Below is a small trained network, with its code and all its weights. Each question gives an input and a class and asks what happens when units are switched off, that is, made to give their printed mean instead of their output.

import numpy as np


def w(rows, s, z=0):
    codes = np.array(rows[::2]) - 128.0
    scale = np.full(codes.shape[1], s)
    scale[-1] = z or s
    return codes * scale


def f(y):
    return np.maximum(y, 0)


def log_softmax(a):
    a = a - a.max(-1, keepdims=True)
    return a - np.log(np.exp(a).sum(-1, keepdims=True))


def net(x, mask):
    res = np.array(x, float).reshape(1, 4) / 4 @ E
    y = f(res @ A[0][:, :-1].T + A[0][:, -1])
    res = res + np.where(mask, y, B[0][:, -1]) @ B[0][:, :-1]
    return log_softmax(res[-1] @ U[:, :-1].T + U[:, -1])


A, B = {}, {}
E = w([
[57,166,48],'x0',
[104,7,74],'x1',
[81,107,181],'x2',
[130,124,129],'x3',
],0.012)
A[0] = w([
[166,204,112,254],'neuron 0',
[169,175,134,82],'neuron 1',
[226,97,176,42],'neuron 2',
[84,9,41,209],'neuron 3',
[209,124,57,95],'neuron 4',
[190,34,141,112],'neuron 5',
],0.012,0.002)
B[0] = w([
[185,144,198,202],'neuron 0',
[159,100,254,170],'neuron 1',
[24,245,23,189],'neuron 2',
[225,220,213,249],'neuron 3',
[74,24,207,172],'neuron 4',
[122,182,162,190],'neuron 5',
],0.0082,0.013)
U = w([
[161,167,154,253],'0',
[180,154,199,94],'1',
[132,101,212,249],'2',
[140,251,70,142],'3',
[162,120,125,97],'4',
[89,72,66,3],'5',
[91,67,59,3],'6',
],0.011,0.0057)

Each question gives the input, the list of numbers given to net, and the class t.
The units are the neurons (one row each of A and B). Each row of codes is followed by its name. A weight is (code - 128) times the scale printed after its matrix; where a second scale follows, it is the last column's (A, B and U).
mask holds one flag per neuron, in row order. A switched-off neuron (its flag False) gives its mean, the last column of its row in B, instead of its output. The means were averaged over made-up inputs and are rounded, as every weight is.
A unit's drop is (log p(t) with every unit on - log p(t) with that unit switched off) / (log p(t) with every unit on - log p(t) with every unit switched off).
The circuit of an input: a set's keep is (log p(t) with only the set's units on - log p(t) with every unit switched off) / (log p(t) with every unit on - log p(t) with every unit switched off). Starting from all 6 units, units are removed one at a time, each time the one whose removal leaves the highest keep (on an exact tie, the one counted first), for as long as the keep stays at least 0.8.
units of the circuit, in order: the units of the circuit, biggest drop first
k most important neurons: the k neurons with the biggest drops, biggest first
drop when u is switched off: that unit's drop, to one decimal
input [-7,0,-6,2], class 3: units of the circuit, in order -> [neuron 2]
input [-4,-3,-7,-2], class 2: units of the circuit, in order -> [neuron 4; neuron 3]
input [-5,2,-2,-4], class 3: units of the circuit, in order -> [neuron 2; neuron 1]
input [-3,-3,-7,-2], class 2: 3 most important neurons -> [neuron 4; neuron 3; neuron 1]
input [5,-1,-7,2], class 2: 2 most important neurons -> [neuron 4; neuron 2]
input [-5,-3,3,1], class 3: units of the circuit, in order -> [neuron 2; neuron 4]
input [-2,-4,-6,-4], class 2: 4 most important neurons -> [neuron 3; neuron 4; neuron 1; neuron 5]
input [-8,8,4,3], class 1: 2 most important neurons -> [neuron 3; neuron 5]
input [-7,7,4,-3], class 1: 2 most important neurons -> [neuron 3; neuron 5]
input [-6,4,7,8], class 0: units of the circuit, in order -> [neuron 2; neuron 4; neuron 1]
input [-7,-5,-3,3], class 3: 3 most important neurons -> [neuron 2; neuron 3; neuron 4]
input [-7,-5,3,4], class 3: 3 most important neurons -> [neuron 2; neuron 4; neuron 3]
input [3,-8,-7,-2], class 1: 2 most important neurons -> [neuron 0; neuron 1]
input [4,2,-7,0], class 2: units of the circuit, in order -> [neuron 4]
input [4,-2,-5,2], class 2: drop when neuron 2 is switched off -> 0.3
input [7,7,-6,6], class 1: drop when neuron 3 is switched off -> 1.3
input [5,5,1,1], class 1: drop when neuron 2 is switched off -> 0.8
input [-7,6,-5,6], class 3: drop when neuron 0 is switched off -> 0.1
